Here is a tiny trained network, its code and every weight. The questions are about switching its units off for an input and a class, where a switched-off unit gives its printed mean instead of its output.

import numpy as np


def w(rows, s, z=0):
    codes = np.array(rows[::2]) - 128.0
    scale = np.full(codes.shape[1], s)
    scale[-1] = z or s
    return codes * scale


def f(y):
    return np.maximum(y, 0)


def log_softmax(a):
    a = a - a.max(-1, keepdims=True)
    return a - np.log(np.exp(a).sum(-1, keepdims=True))


def net(x, mask):
    res = np.array(x, float).reshape(1, 5) / 4 @ E
    y = f(res @ A[0][:, :-1].T + A[0][:, -1])
    res = res + np.where(mask, y, B[0][:, -1]) @ B[0][:, :-1]
    return log_softmax(res[-1] @ U[:, :-1].T + U[:, -1])


A, B = {}, {}
E = w([
[74,53,164,103,110,165,57,80],'x0',
[99,183,100,126,159,140,93,110],'x1',
[11,181,196,79,176,151,254,77],'x2',
[126,136,141,113,131,104,121,160],'x3',
[183,118,116,36,118,137,132,85],'x4',
],0.0074)
A[0] = w([
[123,64,151,47,147,171,71,181,90],'N0',
[38,122,121,255,125,56,130,163,89],'N1',
[114,129,173,116,216,124,142,143,3],'N2',
[204,98,61,176,123,110,45,164,49],'N3',
[69,129,128,112,139,115,195,131,4],'N4',
[164,196,89,136,137,115,174,180,203],'N5',
],0.0088,0.0042)
B[0] = w([
[113,156,53,95,195,61,131,194,168],'N0',
[160,129,84,99,116,67,98,4,223],'N1',
[196,183,132,131,135,169,193,137,154],'N2',
[173,217,197,178,233,183,138,128,254],'N3',
[248,134,206,178,89,207,134,69,187],'N4',
[36,43,58,147,107,122,3,210,237],'N5',
],0.008,0.0068)
U = w([
[228,254,165,153,106,249,213,104,89],'0',
[53,6,43,142,163,189,153,165,252],'1',
[230,148,48,89,52,50,155,5,186],'2',
[173,146,89,127,45,176,147,107,81],'3',
],0.0062,0.0024)

Each question gives the input, the list of numbers given to net, and the class t.
The units are the neurons (one row each of A and B). Each row of codes is followed by its name. A weight is (code - 128) times the scale printed after its matrix; where a second scale follows, it is the last column's (A, B and U).
mask holds one flag per neuron, in row order. A switched-off neuron (its flag False) gives its mean, the last column of its row in B, instead of its output. The means were averaged over made-up inputs and are rounded, as every weight is.
A unit's drop is (log p(t) with every unit on - log p(t) with that unit switched off) / (log p(t) with every unit on - log p(t) with every unit switched off).
The circuit of an input: a set's keep is (log p(t) with only the set's units on - log p(t) with every unit switched off) / (log p(t) with every unit on - log p(t) with every unit switched off). Starting from all 6 units, units are removed one at a time, each time the one whose removal leaves the highest keep (on an exact tie, the one counted first), for as long as the keep stays at least 0.8.
units of the circuit, in order: the units of the circuit, biggest drop first
most important unit: the unit with the biggest drop
k most important neurons: the k neurons with the biggest drops, biggest first
drop when u is switched off: that unit's drop, to one decimal
input [-7,6,-3,1,3], class 1: most important unit	N5
input [-1,7,0,1,1], class 1: units of the circuit, in order	[N1; N3; N4]
input [-4,-2,0,3,3], class 1: units of the circuit, in order	[N5; N1; N4]
input [-5,3,-3,-2,-3], class 1: 3 most important neurons	[N5; N4; N2]
input [-7,6,7,-7,-8], class 2: 3 most important neurons	[N1; N3; N5]
input [2,-6,-6,5,6], class 0: 2 most important neurons	[N3; N5]
input [1,-4,-5,-3,0], class 0: 3 most important neurons	[N3; N5; N1]
input [-5,5,-4,-4,3], class 1: 2 most important neurons	[N5; N4]
input [6,-2,-6,-2,-4], class 0: 2 most important neurons	[N3; N5]
input [3,-7,3,-4,-8], class 2: units of the circuit, in order	[N1; N5]
input [4,5,0,-6,-8], class 2: 3 most important neurons	[N1; N5; N3]
input [-6,5,6,-7,-6], class 3: 3 most important neurons	[N5; N3; N4]
input [-5,-5,3,3,-6], class 2: 3 most important neurons	[N1; N3; N4]
input [-7,-4,1,1,-3], class 1: units of the circuit, in order	[N5]
input [7,4,-1,8,-8], class 2: 2 most important neurons	[N1; N5]
input [5,-1,8,-2,-2], class 0: 3 most important neurons	[N4; N5; N2]
input [8,-8,-8,3,-3], class 0: 2 most important neurons	[N3; N5]
input [-6,-7,6,0,-7], class 2: 2 most important neurons	[N1; N3]
input [-7,7,-1,-5,4], class 1: drop when N1 is switched off	0.1
input [5,0,2,-6,-6], class 2: drop when N3 is switched off	0.2
input [-2,4,-6,-6,-5], class 0: drop when N3 is switched off	2.0
